Below is a small trained network, with its code and all its weights. Each question gives an input and a target symbol and asks what happens when units are switched off, that is, made to give their printed mean instead of their output.

import numpy as np


def w(rows, s, z=0):
    codes = np.array(rows[::2]) - 128.0
    scale = np.full(codes.shape[1], s)
    scale[-1] = z or s
    return codes * scale


def norm(h):
    return h / np.sqrt((h * h).mean(-1, keepdims=True) + 1e-5)


def f(y):
    return y / 2 * (1 + np.tanh(0.7978845608 * (y + 0.044715 * y**3)))


def softmax(a):
    e = np.exp(a - a.max(-1, keepdims=True))
    return e / e.sum(-1, keepdims=True)


def log_softmax(a):
    a = a - a.max(-1, keepdims=True)
    return a - np.log(np.exp(a).sum(-1, keepdims=True))


def net(x, mask):
    ids = ['ΘΩβγδη'.index(c) for c in x.split()]
    T = len(ids)
    res = E[ids] + P[:T]
    q, k, v = (norm(res) @ M[0].T for M in (Q, K, V))
    z = softmax(np.where(np.tri(T) > 0, q @ k.T / 2**0.5, -1e9)) @ v
    res = res + np.where(mask[0], z, O[0][:, -1]) @ O[0][:, :-1]
    y = f(norm(res) @ A[0][:, :-1].T + A[0][:, -1])
    res = res + np.where(mask[1:17], y, B[0][:, -1]) @ B[0][:, :-1]
    return log_softmax(norm(res)[-1] @ U[:, :-1].T + U[:, -1])


Q, K, V, O, A, B = {}, {}, {}, {}, {}, {}
E = w([
[162,1,113,153],'Θ',
[156,101,103,174],'Ω',
[129,105,69,211],'β',
[161,181,175,33],'γ',
[34,46,182,91],'δ',
[21,88,166,98],'η',
],0.013)
P = w([
[179,155,5,129],'0',
[124,62,179,126],'1',
[118,72,160,126],'2',
[113,84,152,129],'3',
[109,95,147,131],'4',
[107,105,144,133],'5',
[105,113,141,135],'6',
[102,120,140,136],'7',
[101,127,136,138],'8',
[98,135,136,138],'9',
[97,140,133,140],'10',
[95,145,133,140],'11',
],0.013)
Q[0] = w([
[2,112,173,132],'head 1',
[81,97,82,134],'head 1',
],0.014)
K[0] = w([
[176,147,2,92],'head 1',
[76,100,79,156],'head 1',
],0.0096)
V[0] = w([
[233,143,142,69],'head 1',
[137,3,111,199],'head 1',
],0.0072)
O[0] = w([
[151,169,11,219,252],'head 1',
[253,187,163,111,31],'head 1',
],0.0072,0.0031)
A[0] = w([
[113,85,26,253,254],'neuron 1',
[158,108,28,150,54],'neuron 2',
[156,69,70,152,47],'neuron 3',
[85,57,122,184,22],'neuron 4',
[104,110,146,141,81],'neuron 5',
[198,96,214,98,112],'neuron 6',
[208,190,167,208,61],'neuron 7',
[153,197,79,183,156],'neuron 8',
[104,160,187,130,129],'neuron 9',
[189,171,121,111,95],'neuron 10',
[112,102,183,124,154],'neuron 11',
[126,164,102,92,93],'neuron 12',
[147,67,93,199,24],'neuron 13',
[104,125,83,127,92],'neuron 14',
[54,156,83,129,50],'neuron 15',
[142,190,128,145,103],'neuron 16',
],0.015,0.0043)
B[0] = w([
[175,48,70,67,254],'neuron 1',
[223,177,179,149,145],'neuron 2',
[200,196,116,126,153],'neuron 3',
[118,200,162,212,177],'neuron 4',
[163,191,149,116,136],'neuron 5',
[140,183,66,148,204],'neuron 6',
[3,156,92,35,170],'neuron 7',
[71,254,82,159,152],'neuron 8',
[169,78,86,155,171],'neuron 9',
[112,80,175,128,131],'neuron 10',
[169,142,107,124,186],'neuron 11',
[105,119,145,140,174],'neuron 12',
[182,202,99,130,174],'neuron 13',
[138,116,169,164,151],'neuron 14',
[148,174,135,172,225],'neuron 15',
[54,151,109,161,129],'neuron 16',
],0.0096,0.0071)
U = w([
[210,219,70,126,219],'Θ',
[87,239,157,198,228],'Ω',
[165,133,171,132,92],'β',
[105,68,45,197,3],'γ',
[120,121,82,7,105],'δ',
[28,119,162,55,172],'η',
],0.011,0.0025)

Each question gives the input, a string of symbols that net reads in full, and the target symbol t.
The units are the heads (2 rows each of Q, K, V and O) and the neurons (one row each of A and B). Each row of codes is followed by its name. A weight is (code - 128) times the scale printed after its matrix; where a second scale follows, it is the last column's (O, A, B and U).
mask holds one flag per unit, heads first, then neurons. A switched-off unit (its flag False) gives its mean, the last column of its rows in O or B, instead of its output. The means were averaged over made-up inputs and are rounded, as every weight is.
A unit's drop is (log p(t) with every unit on - log p(t) with that unit switched off) / (log p(t) with every unit on - log p(t) with every unit switched off).
The circuit of an input: a set's keep is (log p(t) with only the set's units on - log p(t) with every unit switched off) / (log p(t) with every unit on - log p(t) with every unit switched off). Starting from the 12 units with the biggest drops (on a tie, the unit counted first), units are removed one at a time, each time the one whose removal leaves the highest keep (on an exact tie, the one counted first), for as long as the keep stays at least 0.8.
units of the circuit, in order: the units of the circuit, biggest drop first
k most important neurons: the k neurons with the biggest drops, biggest first
drop of u: that unit's drop, to one decimal
input η β Θ γ Θ, target Θ: most important neuron => [neuron 6]
input δ γ γ Ω Ω δ, target δ: units of the circuit, in order => [head 1; neuron 6]
input γ Ω Θ η γ δ γ, target η: 3 most important neurons => [neuron 6; neuron 4; neuron 1]
input δ η η, target δ: units of the circuit, in order => [head 1; neuron 11]
input Θ γ η η γ η γ γ Θ η, target Θ: 2 most important neurons => [neuron 1; neuron 11]
input δ η β Ω η η δ, target δ: units of the circuit, in order => [head 1; neuron 11]
input Ω γ Ω Ω Θ Θ γ γ γ η δ, target Ω: units of the circuit, in order => [neuron 1; head 1]
input γ η γ γ γ η Θ Ω, target δ: 3 most important neurons => [neuron 7; neuron 1; neuron 15]
input η η γ γ δ δ γ η γ γ δ γ, target Ω: units of the circuit, in order => [neuron 1; head 1]
input β γ Ω γ η γ γ γ, target Ω: units of the circuit, in order => [head 1; neuron 1]
input γ η γ γ γ η, target γ: units of the circuit, in order => [neuron 1; head 1; neuron 4]
input δ γ γ γ γ γ η, target δ: 3 most important neurons => [neuron 15; neuron 11; neuron 9]
input Ω β γ η η, target Ω: 2 most important neurons => [neuron 1; neuron 4]
input γ η β, target Θ: units of the circuit, in order => [neuron 13]
input γ Ω β γ η β γ, target η: 3 most important neurons => [neuron 6; neuron 4; neuron 13]
input γ δ β γ, target δ: 2 most important neurons => [neuron 15; neuron 4]
input β γ γ γ η δ η η, target β: 2 most important neurons => [neuron 7; neuron 8]
input γ β β γ γ γ η β, target δ: 2 most important neurons => [neuron 7; neuron 1]
input β η η, target β: drop of neuron 9 => 0.4
input γ γ β γ γ γ γ η Θ δ, target γ: drop of head 1 => 1.5
input δ η γ γ γ Ω γ γ η β Ω, target δ: drop of neuron 3 => 0.0
input β β γ γ, target δ: drop of neuron 7 => 0.1
input Θ δ η γ γ γ η, target Θ: most important neuron => [neuron 1]
